Below is a small trained network, with its code and all its weights. Each question gives an input and a target symbol and asks what happens when units are switched off, that is, made to give their printed mean instead of their output.

import numpy as np


def w(rows, s, z=0):
    codes = np.array(rows[::2]) - 128.0
    scale = np.full(codes.shape[1], s)
    scale[-1] = z or s
    return codes * scale


def norm(h):
    return h / np.sqrt((h * h).mean(-1, keepdims=True) + 1e-5)


def f(y):
    return y / 2 * (1 + np.tanh(0.7978845608 * (y + 0.044715 * y**3)))


def softmax(a):
    e = np.exp(a - a.max(-1, keepdims=True))
    return e / e.sum(-1, keepdims=True)


def log_softmax(a):
    a = a - a.max(-1, keepdims=True)
    return a - np.log(np.exp(a).sum(-1, keepdims=True))


def net(x, mask):
    ids = ['ΘΞΦαεψ'.index(c) for c in x.split()]
    T = len(ids)
    res = E[ids] + P[:T]
    u = 0
    for l in range(3):
        q, k, v = (norm(res) @ M[l].T for M in (Q, K, V))
        z = softmax(np.where(np.tri(T) > 0, q @ k.T / 2**0.5, -1e9)) @ v
        res = res + np.where(mask[u], z, O[l][:, -1]) @ O[l][:, :-1]
        u += 1
        y = f(norm(res) @ A[l][:, :-1].T + A[l][:, -1])
        res = res + np.where(mask[u : u + 8], y, B[l][:, -1]) @ B[l][:, :-1]
        u += 8
    return log_softmax(norm(res)[-1] @ U[:, :-1].T + U[:, -1])


Q, K, V, O, A, B = {}, {}, {}, {}, {}, {}
E = w([
[135,51,254,88,151,104,139,141,120],'Θ',
[108,35,95,136,135,91,161,140,89],'Ξ',
[131,24,152,62,148,132,70,92,92],'Φ',
[50,214,173,198,209,101,126,137,211],'α',
[170,194,169,198,74,252,135,73,96],'ε',
[218,239,59,127,193,120,158,221,156],'ψ',
],0.0078)
P = w([
[175,67,145,204,147,87,97,127,121],'0',
[171,88,149,153,122,50,100,96,118],'1',
[184,60,144,163,110,71,140,109,189],'2',
[112,81,135,156,140,130,94,162,85],'3',
[100,126,114,112,46,82,68,150,118],'4',
[151,61,120,144,170,158,176,135,166],'5',
[99,102,110,119,185,184,127,160,62],'6',
[125,123,104,85,51,84,176,87,204],'7',
[114,162,108,57,153,110,177,64,84],'8',
[86,159,89,68,88,159,131,196,131],'9',
[106,130,156,89,163,167,248,166,70],'10',
],0.011)
Q[0] = w([
[140,104,142,156,238,176,157,122,71],'L0H1',
[59,131,138,135,93,168,79,250,78],'L0H1',
],0.013)
K[0] = w([
[79,190,123,82,153,108,118,103,18],'L0H1',
[146,169,137,98,10,20,140,82,168],'L0H1',
],0.011)
V[0] = w([
[187,125,163,1,156,124,92,176,121],'L0H1',
[172,171,183,159,154,116,170,207,202],'L0H1',
],0.0058)
O[0] = w([
[192,158,171,69,147,129,70,196,188,251],'L0H1',
[167,126,172,103,247,154,142,115,60,17],'L0H1',
],0.012,0.0017)
A[0] = w([
[49,96,130,85,180,95,111,146,190,129],'L0N1',
[32,178,130,145,218,114,138,131,214,103],'L0N2',
[154,214,181,141,113,162,83,162,87,227],'L0N3',
[78,81,137,84,204,193,189,68,57,153],'L0N4',
[225,105,91,145,148,2,141,218,138,220],'L0N5',
[128,55,90,171,98,104,75,125,220,191],'L0N6',
[128,126,104,161,30,77,85,166,177,98],'L0N7',
[184,115,35,131,116,128,216,162,136,252],'L0N8',
],0.0057,0.0039)
B[0] = w([
[61,20,179,56,139,51,170,121,102,175],'L0N1',
[86,114,149,42,131,95,154,98,149,131],'L0N2',
[156,77,138,105,147,189,141,22,246,180],'L0N3',
[45,222,214,122,85,169,137,164,112,215],'L0N4',
[74,78,63,95,159,178,21,79,78,248],'L0N5',
[96,164,190,127,104,77,87,131,86,254],'L0N6',
[165,185,212,169,129,103,47,149,150,216],'L0N7',
[62,196,133,61,119,254,23,102,78,190],'L0N8',
],0.0062,0.0051)
Q[1] = w([
[2,139,255,25,71,232,19,98,163],'L1H1',
[117,67,180,96,20,170,93,51,113],'L1H1',
],0.0061)
K[1] = w([
[122,234,92,2,103,154,191,200,165],'L1H1',
[74,165,136,76,155,133,165,176,146],'L1H1',
],0.0073)
V[1] = w([
[146,52,142,127,85,174,69,131,21],'L1H1',
[97,182,1,145,166,173,46,127,116],'L1H1',
],0.0057)
O[1] = w([
[173,68,78,73,91,132,168,154,143,253],'L1H1',
[234,174,156,72,143,2,173,174,42,139],'L1H1',
],0.01,0.0042)
A[1] = w([
[61,175,241,227,114,191,151,90,140,33],'L1N1',
[150,74,57,25,42,100,141,202,194,109],'L1N2',
[68,66,193,144,43,63,209,102,166,148],'L1N3',
[174,178,128,199,112,196,122,104,117,127],'L1N4',
[164,155,116,117,255,155,41,178,96,154],'L1N5',
[92,158,198,104,137,29,205,106,200,162],'L1N6',
[137,85,112,162,107,132,70,159,155,79],'L1N7',
[5,58,25,158,23,211,118,130,198,2],'L1N8',
],0.0054,0.0027)
B[1] = w([
[115,74,84,130,91,128,116,117,153,175],'L1N1',
[86,159,80,117,86,152,64,87,214,253],'L1N2',
[124,190,44,130,89,153,100,230,44,196],'L1N3',
[204,89,172,139,27,121,141,115,150,122],'L1N4',
[92,98,217,128,116,67,254,159,154,183],'L1N5',
[154,111,133,63,138,152,97,179,64,156],'L1N6',
[114,134,195,127,84,109,123,111,114,161],'L1N7',
[218,197,84,45,137,59,179,147,97,199],'L1N8',
],0.0066,0.0044)
Q[2] = w([
[202,124,157,119,139,102,150,117,129],'L2H1',
[185,141,38,255,178,62,231,81,99],'L2H1',
],0.0082)
K[2] = w([
[84,41,116,118,156,73,112,139,126],'L2H1',
[159,2,139,182,129,51,111,121,96],'L2H1',
],0.0084)
V[2] = w([
[2,149,65,51,224,86,125,165,131],'L2H1',
[36,64,54,112,169,28,109,200,116],'L2H1',
],0.0055)
O[2] = w([
[181,152,120,194,207,169,24,141,67,188],'L2H1',
[148,170,82,218,175,253,39,181,147,250],'L2H1',
],0.0056,0.0014)
A[2] = w([
[42,140,159,189,151,186,84,122,91,42],'L2N1',
[190,135,117,120,156,93,75,141,202,62],'L2N2',
[125,114,176,152,215,177,255,100,47,11],'L2N3',
[82,117,90,92,121,188,100,103,119,3],'L2N4',
[80,102,121,175,181,188,114,87,61,44],'L2N5',
[115,132,62,139,155,153,254,125,41,60],'L2N6',
[178,140,99,217,103,215,102,104,160,103],'L2N7',
[115,112,142,101,109,143,155,106,91,71],'L2N8',
],0.0092,0.0032)
B[2] = w([
[54,153,110,124,130,179,110,73,132,200],'L2N1',
[123,126,188,122,150,113,117,92,159,235],'L2N2',
[142,197,164,187,117,74,79,194,105,255],'L2N3',
[160,95,110,174,112,136,101,133,165,198],'L2N4',
[90,139,112,170,198,179,143,117,132,187],'L2N5',
[123,160,248,141,111,60,166,69,210,224],'L2N6',
[104,111,131,84,109,85,198,114,95,161],'L2N7',
[104,148,116,143,157,122,162,93,151,158],'L2N8',
],0.011,0.0037)
U = w([
[146,46,111,59,239,190,189,71,151,209],'Θ',
[123,135,1,155,99,151,168,174,42,253],'Ξ',
[147,142,125,153,61,81,17,133,217,7],'Φ',
[30,189,156,208,171,184,125,89,124,75],'α',
[69,133,135,101,74,79,248,75,167,158],'ε',
[205,181,199,117,190,97,156,193,68,137],'ψ',
],0.0059,0.0017)

Each question gives the input, a string of symbols that net reads in full, and the target symbol t.
The units are the heads (2 rows each of Q, K, V and O) and the neurons (one row each of A and B). Each row of codes is followed by its name. A weight is (code - 128) times the scale printed after its matrix; where a second scale follows, it is the last column's (O, A, B and U).
mask holds one flag per unit, layer by layer, with each layer's heads first. A switched-off unit (its flag False) gives its mean, the last column of its rows in O or B, instead of its output. The means were averaged over made-up inputs and are rounded, as every weight is.
A unit's drop is (log p(t) with every unit on - log p(t) with that unit switched off) / (log p(t) with every unit on - log p(t) with every unit switched off).
The circuit of an input: a set's keep is (log p(t) with only the set's units on - log p(t) with every unit switched off) / (log p(t) with every unit on - log p(t) with every unit switched off). Starting from the 12 units with the biggest drops (on a tie, the unit counted first), units are removed one at a time, each time the one whose removal leaves the highest keep (on an exact tie, the one counted first), for as long as the keep stays at least 0.8.
circuit, biggest first: the units of the circuit, biggest drop first
unit that matters most: the unit with the biggest drop
k most important neurons: the k neurons with the biggest drops, biggest first
drop of u: that unit's drop, to one decimal
input ψ Φ ψ Θ Θ Θ, target Θ: circuit, biggest first => L2N3, L2N6
input Φ ψ Φ Θ α Θ Ξ Ξ, target Θ: circuit, biggest first => L0H1, L2N3
input Φ ψ Φ Φ ε ε α α ε Θ, target α: unit that matters most => L0H1
input Ξ ε Θ Φ, target ε: 2 most important neurons => L2N6, L0N5
input ε ε Θ Φ Φ Θ ψ Ξ Φ ε, target Ξ: circuit, biggest first => L2N6, L2N2
input ψ Φ Ξ α Φ, target Ξ: circuit, biggest first => L0H1, L2N6, L2N2
input Φ Θ Ξ Θ α, target Ξ: circuit, biggest first => L0H1, L1N3, L0N8, L2N6
input Φ Θ Θ Φ Θ ε Θ ε α Ξ, target ε: circuit, biggest first => L0H1, L2N6
input Φ Ξ Φ Φ Φ Θ ε Θ Φ ψ, target Θ: circuit, biggest first => L0H1, L2N3, L0N3
input Θ ψ ε Φ Θ α ε, target Θ: circuit, biggest first => L0N3, L2N3
input Ξ Θ Φ Θ Θ ε, target Θ: circuit, biggest first => L2N3, L0N7
input Φ ε Θ α, target ε: circuit, biggest first => L0H1, L2H1
input Φ ψ α Θ Φ Φ Θ Φ α Θ, target α: 3 most important neurons => L0N7, L2N1, L0N6
input Θ Θ Φ Φ Φ ε Φ Θ Φ, target Φ: unit that matters most => L0H1
input Φ Φ ε ψ ψ, target ε: circuit, biggest first => L0H1, L2H1
input Θ ε Φ, target Θ: circuit, biggest first => L0H1, L2N3
input ε Ξ Φ ε Φ ψ α Ξ ψ α α, target ψ: 2 most important neurons => L0N8, L2N3
input Ξ ε Φ Ξ α Θ Φ Θ Θ Ξ, target Θ: 2 most important neurons => L2N3, L1N3
input Φ ψ ψ ψ α α Ξ α, target α: 3 most important neurons => L0N4, L0N2, L2N1
input Φ α Θ Ξ Ξ α Φ ψ, target ψ: unit that matters most => L1H1
input ψ ε Θ α Φ Φ Φ Θ α ε, target ε: 2 most important neurons => L0N3, L2N7
input Φ α Φ α ε Θ ψ Φ, target Θ: 2 most important neurons => L2N3, L0N7
input ψ Φ ε, target ψ: drop of L0H1 => 0.1
input ε Θ ε ψ Θ ε Θ ψ Θ ε, target ψ: drop of L0H1 => 1.4
